Below are the code and all the weights of a small trained network. Each question names an input and a target symbol and asks about switching units off, where a switched-off unit gives its printed mean instead of its output.

import numpy as np


def w(rows, s, z=0):
    codes = np.array(rows[::2]) - 128.0
    scale = np.full(codes.shape[1], s)
    scale[-1] = z or s
    return codes * scale


def f(y):
    return y / 2 * (1 + np.tanh(0.7978845608 * (y + 0.044715 * y**3)))


def softmax(a):
    e = np.exp(a - a.max(-1, keepdims=True))
    return e / e.sum(-1, keepdims=True)


def log_softmax(a):
    a = a - a.max(-1, keepdims=True)
    return a - np.log(np.exp(a).sum(-1, keepdims=True))


def net(x, mask):
    ids = ['Ωαβγπψ'.index(c) for c in x.split()]
    T = len(ids)
    res = E[ids] + P[:T]
    u = 0
    for l in range(2):
        q, k, v = (res @ M[l].T for M in (Q, K, V))
        z = softmax(np.where(np.tri(T) > 0, q @ k.T / 3**0.5, -1e9)) @ v
        res = res + np.where(mask[u], z, O[l][:, -1]) @ O[l][:, :-1]
        u += 1
        y = f(res @ A[l][:, :-1].T + A[l][:, -1])
        res = res + np.where(mask[u : u + 12], y, B[l][:, -1]) @ B[l][:, :-1]
        u += 12
    return log_softmax(res[-1] @ U[:, :-1].T + U[:, -1])


Q, K, V, O, A, B = {}, {}, {}, {}, {}, {}
E = w([
[185,87,143,247],'Ω',
[27,173,83,195],'α',
[110,116,200,96],'β',
[153,26,81,66],'γ',
[198,150,62,4],'π',
[173,134,180,69],'ψ',
],0.017)
P = w([
[116,206,91,115],'0',
[115,148,103,100],'1',
[123,107,112,96],'2',
[127,80,136,86],'3',
[139,56,147,80],'4',
[146,35,162,69],'5',
[150,13,186,68],'6',
[156,1,199,59],'7',
],0.0071)
Q[0] = w([
[116,253,133,115],'L0H1',
[91,240,159,128],'L0H1',
[62,68,67,174],'L0H1',
],0.0055)
K[0] = w([
[158,234,1,98],'L0H1',
[41,172,237,226],'L0H1',
[41,49,75,113],'L0H1',
],0.0058)
V[0] = w([
[82,23,65,151],'L0H1',
[25,174,98,139],'L0H1',
[3,79,103,108],'L0H1',
],0.0053)
O[0] = w([
[170,72,110,136,97],'L0H1',
[128,71,254,33,9],'L0H1',
[128,65,72,214,95],'L0H1',
],0.0068,0.0015)
A[0] = w([
[97,130,128,62,73],'L0N1',
[127,124,131,129,132],'L0N2',
[190,170,123,164,75],'L0N3',
[22,247,61,167,4],'L0N4',
[100,108,135,171,16],'L0N5',
[99,183,190,169,31],'L0N6',
[145,92,169,79,13],'L0N7',
[136,181,151,138,43],'L0N8',
[176,109,100,156,169],'L0N9',
[147,178,159,213,167],'L0N10',
[110,127,129,113,67],'L0N11',
[192,142,156,149,144],'L0N12',
],0.013,0.0042)
B[0] = w([
[145,135,126,146,208],'L0N1',
[129,126,129,128,133],'L0N2',
[128,103,163,99,146],'L0N3',
[71,202,6,165,255],'L0N4',
[151,156,151,105,141],'L0N5',
[103,127,63,123,122],'L0N6',
[124,161,121,132,227],'L0N7',
[116,96,116,109,106],'L0N8',
[144,97,154,155,223],'L0N9',
[166,121,100,170,214],'L0N10',
[126,129,119,129,107],'L0N11',
[130,132,157,115,226],'L0N12',
],0.015,0.0032)
Q[1] = w([
[129,152,153,147],'L1H1',
[132,178,22,186],'L1H1',
[248,92,240,26],'L1H1',
],0.012)
K[1] = w([
[105,118,168,157],'L1H1',
[154,182,117,127],'L1H1',
[158,6,144,123],'L1H1',
],0.022)
V[1] = w([
[63,199,80,57],'L1H1',
[134,154,101,147],'L1H1',
[119,187,254,165],'L1H1',
],0.0076)
O[1] = w([
[215,55,253,167,1],'L1H1',
[61,161,219,78,189],'L1H1',
[163,246,195,245,9],'L1H1',
],0.0051,0.0053)
A[1] = w([
[147,125,171,88,83],'L1N1',
[213,155,152,96,4],'L1N2',
[167,181,90,141,38],'L1N3',
[104,98,173,108,138],'L1N4',
[93,207,85,110,133],'L1N5',
[122,122,131,28,100],'L1N6',
[96,80,254,77,113],'L1N7',
[172,187,97,150,240],'L1N8',
[218,86,192,111,76],'L1N9',
[164,194,206,131,97],'L1N10',
[96,97,83,132,141],'L1N11',
[65,76,236,177,255],'L1N12',
],0.013,0.0048)
B[1] = w([
[81,98,138,131,152],'L1N1',
[90,133,176,130,158],'L1N2',
[95,144,136,114,168],'L1N3',
[126,134,117,109,147],'L1N4',
[164,102,143,192,255],'L1N5',
[114,75,123,164,236],'L1N6',
[249,113,114,137,192],'L1N7',
[85,128,173,132,233],'L1N8',
[56,85,191,114,164],'L1N9',
[156,180,108,141,186],'L1N10',
[153,171,198,112,227],'L1N11',
[74,184,90,125,180],'L1N12',
],0.013,0.0093)
U = w([
[180,67,141,245,130],'Ω',
[109,132,118,74,168],'α',
[254,164,79,97,210],'β',
[228,36,130,112,196],'γ',
[113,55,185,118,2],'π',
[213,114,229,100,103],'ψ',
],0.0076,0.0051)

Each question gives the input, a string of symbols that net reads in full, and the target symbol t.
The units are the heads (3 rows each of Q, K, V and O) and the neurons (one row each of A and B). Each row of codes is followed by its name. A weight is (code - 128) times the scale printed after its matrix; where a second scale follows, it is the last column's (O, A, B and U).
mask holds one flag per unit, layer by layer, with each layer's heads first. A switched-off unit (its flag False) gives its mean, the last column of its rows in O or B, instead of its output. The means were averaged over made-up inputs and are rounded, as every weight is.
A unit's drop is (log p(t) with every unit on - log p(t) with that unit switched off) / (log p(t) with every unit on - log p(t) with every unit switched off).
The circuit of an input: a set's keep is (log p(t) with only the set's units on - log p(t) with every unit switched off) / (log p(t) with every unit on - log p(t) with every unit switched off). Starting from the 12 units with the biggest drops (on a tie, the unit counted first), units are removed one at a time, each time the one whose removal leaves the highest keep (on an exact tie, the one counted first), for as long as the keep stays at least 0.8.
units of the circuit, in order: the units of the circuit, biggest drop first
most important unit: the unit with the biggest drop
k most important neurons: the k neurons with the biggest drops, biggest first
top k neurons in layer l: the k neurons of layer l with the biggest drops, biggest first
drop of u: that unit's drop, to one decimal
input ψ γ ψ γ γ α α, target α: 2 most important neurons : L1N5, L1N7
input α α α α, target γ: units of the circuit, in order : L1N7, L0N4, L1H1, L0H1
input ψ ψ γ ψ β ψ ψ, target γ: units of the circuit, in order : L1H1, L1N6, L1N7
input ψ α α γ γ β, target γ: units of the circuit, in order : L1H1, L1N7
input γ γ ψ α Ω ψ β, target Ω: top 2 neurons in layer 0 : L0N9, L0N4
input ψ ψ ψ γ π, target γ: units of the circuit, in order : L1H1, L1N6
input ψ γ ψ γ α γ π, target γ: units of the circuit, in order : L1N6, L1H1
input α Ω Ω γ ψ ψ β, target γ: top 2 neurons in layer 0 : L0N4, L0N10
input ψ ψ α α α α, target γ: units of the circuit, in order : L1N7, L0N4, L0H1, L1H1
input α α α, target β: most important unit : L1H1
input γ β ψ ψ Ω ψ, target Ω: 2 most important neurons : L1N5, L0N9
input ψ α α, target α: top 4 neurons in layer 1 : L1N12, L1N5, L1N7, L1N6
input Ω β α α β, target Ω: 3 most important neurons : L0N4, L1N5, L0N9
input ψ ψ α π, target π: 2 most important neurons : L1N9, L0N4
input ψ α ψ ψ β ψ β, target β: most important unit : L1N7
input α Ω ψ π α α, target β: 2 most important neurons : L1N7, L1N12
input ψ α ψ Ω Ω α ψ, target Ω: drop of L1N5 : 1.1
input ψ Ω π, target Ω: drop of L1N5 : 1.0
input α π π, target π: drop of L0N6 : 0.0
input α ψ ψ Ω Ω ψ π, target Ω: most important unit : L1N5
